Below are the code and all the weights of a small trained network. Each question names an input and a target symbol and asks about switching units off, where a switched-off unit gives its printed mean instead of its output.

import numpy as np


def w(rows, s, z=0):
    codes = np.array(rows[::2]) - 128.0
    scale = np.full(codes.shape[1], s)
    scale[-1] = z or s
    return codes * scale


def f(y):
    return np.maximum(y, 0)


def softmax(a):
    e = np.exp(a - a.max(-1, keepdims=True))
    return e / e.sum(-1, keepdims=True)


def log_softmax(a):
    a = a - a.max(-1, keepdims=True)
    return a - np.log(np.exp(a).sum(-1, keepdims=True))


def net(x, mask):
    ids = ['Ληθμξσ'.index(c) for c in x.split()]
    T = len(ids)
    res = E[ids] + P[:T]
    r = res
    for j in range(3):
        rows = slice(4 * j, 4 * j + 4)
        q, k, v = (r @ M[0][rows].T for M in (Q, K, V))
        z = softmax(np.where(np.tri(T) > 0, q @ k.T / 4**0.5, -1e9)) @ v
        o = O[0][rows]
        res = res + np.where(mask[j], z, o[:, -1]) @ o[:, :-1]
    y = f(res @ A[0][:, :-1].T + A[0][:, -1])
    res = res + np.where(mask[3:7], y, B[0][:, -1]) @ B[0][:, :-1]
    return log_softmax(res[-1] @ U[:, :-1].T + U[:, -1])


Q, K, V, O, A, B = {}, {}, {}, {}, {}, {}
E = w([
[170,159,81,116,129,207,193,122,160],'Λ',
[200,163,78,124,231,134,154,102,129],'η',
[114,142,190,97,180,27,179,168,113],'θ',
[177,207,118,111,142,111,108,197,68],'μ',
[186,93,53,243,55,252,93,138,111],'ξ',
[196,202,74,48,60,65,136,137,151],'σ',
],0.018)
P = w([
[127,148,99,143,107,135,174,156,107],'0',
[200,15,125,181,120,120,114,139,61],'1',
[122,147,116,119,117,122,124,121,125],'2',
[67,154,125,233,174,48,47,137,208],'3',
[135,124,139,116,129,126,86,56,143],'4',
[62,223,88,238,88,55,252,203,153],'5',
[125,150,122,91,129,147,92,117,133],'6',
[142,50,62,183,110,138,203,142,44],'7',
[136,134,119,89,119,156,74,118,133],'8',
],0.013)
Q[0] = w([
[114,88,111,188,127,69,94,163,114],'h0',
[141,80,80,135,108,107,181,102,76],'h0',
[73,147,98,165,108,113,77,104,150],'h0',
[198,62,180,114,147,255,90,46,61],'h0',
[201,107,146,103,102,87,201,119,42],'h1',
[176,111,132,108,124,119,166,135,85],'h1',
[138,165,104,206,123,7,130,169,151],'h1',
[130,198,203,94,183,143,56,86,210],'h1',
[108,73,60,169,137,123,139,171,149],'h2',
[27,139,119,142,163,162,169,156,105],'h2',
[163,171,107,43,62,109,124,166,39],'h2',
[125,108,81,95,91,152,154,112,134],'h2',
],0.0095)
K[0] = w([
[128,122,141,159,71,58,104,126,57],'h0',
[76,159,147,122,115,121,179,230,229],'h0',
[231,42,131,175,170,112,118,107,116],'h0',
[89,136,141,156,80,161,151,82,104],'h0',
[47,200,100,182,153,104,199,111,156],'h1',
[68,254,126,95,107,88,160,138,183],'h1',
[140,91,146,134,140,108,72,126,124],'h1',
[152,70,146,70,150,106,139,62,57],'h1',
[98,136,99,135,114,122,181,198,196],'h2',
[136,123,178,164,115,106,155,159,90],'h2',
[114,196,123,110,117,133,115,118,75],'h2',
[158,82,108,159,108,102,111,140,139],'h2',
],0.0094)
V[0] = w([
[141,73,87,109,185,196,111,118,130],'h0',
[142,152,133,167,146,119,74,194,81],'h0',
[200,123,158,123,128,95,166,153,184],'h0',
[135,92,154,119,68,141,113,118,122],'h0',
[104,122,202,148,99,90,100,162,46],'h1',
[103,2,105,151,118,93,56,96,112],'h1',
[74,49,178,142,191,121,181,48,101],'h1',
[78,93,141,60,229,82,128,58,156],'h1',
[176,125,28,200,142,123,133,157,94],'h2',
[150,150,150,136,218,193,73,122,81],'h2',
[107,123,67,37,135,126,7,126,119],'h2',
[139,27,143,126,110,128,113,181,124],'h2',
],0.008)
O[0] = w([
[53,177,24,180,117,111,209,84,130,46],'h0',
[116,128,145,213,174,174,97,88,69,214],'h0',
[80,143,111,144,82,62,69,177,86,202],'h0',
[172,132,97,57,115,143,147,107,98,72],'h0',
[177,126,244,209,120,166,101,128,104,173],'h1',
[126,102,128,59,65,224,169,186,21,31],'h1',
[118,49,109,180,141,148,117,208,143,63],'h1',
[173,155,146,93,254,99,93,180,153,19],'h1',
[87,80,175,120,165,119,108,152,155,254],'h2',
[176,186,100,245,118,223,110,197,108,90],'h2',
[244,236,110,87,178,120,109,104,118,12],'h2',
[56,156,115,176,89,159,90,103,188,98],'h2',
],0.0069,0.0066)
A[0] = w([
[125,144,157,93,29,167,217,117,22,250],'n0',
[113,187,234,193,132,84,41,156,43,173],'n1',
[142,107,220,2,195,103,67,80,187,220],'n2',
[54,62,202,175,112,86,188,53,84,31],'n3',
],0.0056,0.0014)
B[0] = w([
[133,1,113,166,184,165,125,157,84,185],'n0',
[171,136,191,44,190,187,138,123,196,250],'n1',
[138,117,143,153,80,38,115,157,92,194],'n2',
[92,230,55,131,102,225,142,104,97,223],'n3',
],0.0095,0.015)
U = w([
[81,111,78,92,118,162,114,113,252,224],'Λ',
[90,136,35,168,230,133,60,178,122,67],'η',
[138,77,249,216,41,166,142,233,205,181],'θ',
[213,254,166,169,87,231,162,124,114,4],'μ',
[181,56,141,75,125,207,213,117,83,94],'ξ',
[155,181,136,121,42,150,100,145,102,150],'σ',
],0.0044,0.0021)

Each question gives the input, a string of symbols that net reads in full, and the target symbol t.
The units are the heads (4 rows each of Q, K, V and O) and the neurons (one row each of A and B). Each row of codes is followed by its name. A weight is (code - 128) times the scale printed after its matrix; where a second scale follows, it is the last column's (O, A, B and U).
mask holds one flag per unit, heads first, then neurons. A switched-off unit (its flag False) gives its mean, the last column of its rows in O or B, instead of its output. The means were averaged over made-up inputs and are rounded, as every weight is.
A unit's drop is (log p(t) with every unit on - log p(t) with that unit switched off) / (log p(t) with every unit on - log p(t) with every unit switched off).
The circuit of an input: a set's keep is (log p(t) with only the set's units on - log p(t) with every unit switched off) / (log p(t) with every unit on - log p(t) with every unit switched off). Starting from all 7 units, units are removed one at a time, each time the one whose removal leaves the highest keep (on an exact tie, the one counted first), for as long as the keep stays at least 0.8.
units of the circuit, in order: the units of the circuit, biggest drop first
k most important neurons: the k neurons with the biggest drops, biggest first
which heads matter: for each layer, one digit per head in row order, 1 if its drop is at least 0.15 and else 0, layers parted by /
input θ Λ μ θ θ Λ θ ξ, target Λ: units of the circuit, in order : [h1]
input μ θ θ θ θ Λ θ η, target Λ: 2 most important neurons : [n0; n2]
input ξ ξ θ ξ θ θ μ θ μ, target μ: which heads matter : 001
input σ μ θ μ, target μ: which heads matter : 110
input η θ Λ, target Λ: which heads matter : 110
input η θ μ Λ η θ, target Λ: which heads matter : 011
input θ θ μ η, target θ: units of the circuit, in order : [h1; n3]
input σ ξ μ θ μ θ Λ η, target θ: which heads matter : 110
input θ ξ μ σ, target ξ: which heads matter : 010
input σ μ σ θ, target μ: which heads matter : 010
input ξ θ ξ θ ξ θ θ, target θ: 2 most important neurons : [n2; n3]
input ξ θ θ θ θ Λ Λ θ, target Λ: which heads matter : 010
input θ μ ξ θ Λ σ, target θ: units of the circuit, in order : [h1; n3]
input ξ θ Λ, target Λ: units of the circuit, in order : [h1; h0]
input σ σ ξ σ, target σ: units of the circuit, in order : [h2; h1; n1; n2]
input ξ η η, target η: which heads matter : 011
input θ ξ θ σ σ μ θ θ, target μ: units of the circuit, in order : [n3; h1]
input Λ θ θ Λ Λ η μ ξ, target η: units of the circuit, in order : [h1]
input ξ θ η μ ξ θ ξ μ, target θ: which heads matter : 110
input Λ θ θ μ, target θ: which heads matter : 010
input σ ξ σ θ ξ θ σ Λ, target θ: units of the circuit, in order : [h0; h1]
input θ μ θ μ θ σ μ θ, target σ: 2 most important neurons : [n2; n3]
input σ η θ θ σ σ θ ξ, target σ: which heads matter : 111
input θ μ Λ θ θ μ θ Λ, target μ: 3 most important neurons : [n3; n0; n2]
input ξ μ θ θ ξ η θ θ, target η: 2 most important neurons : [n3; n1]
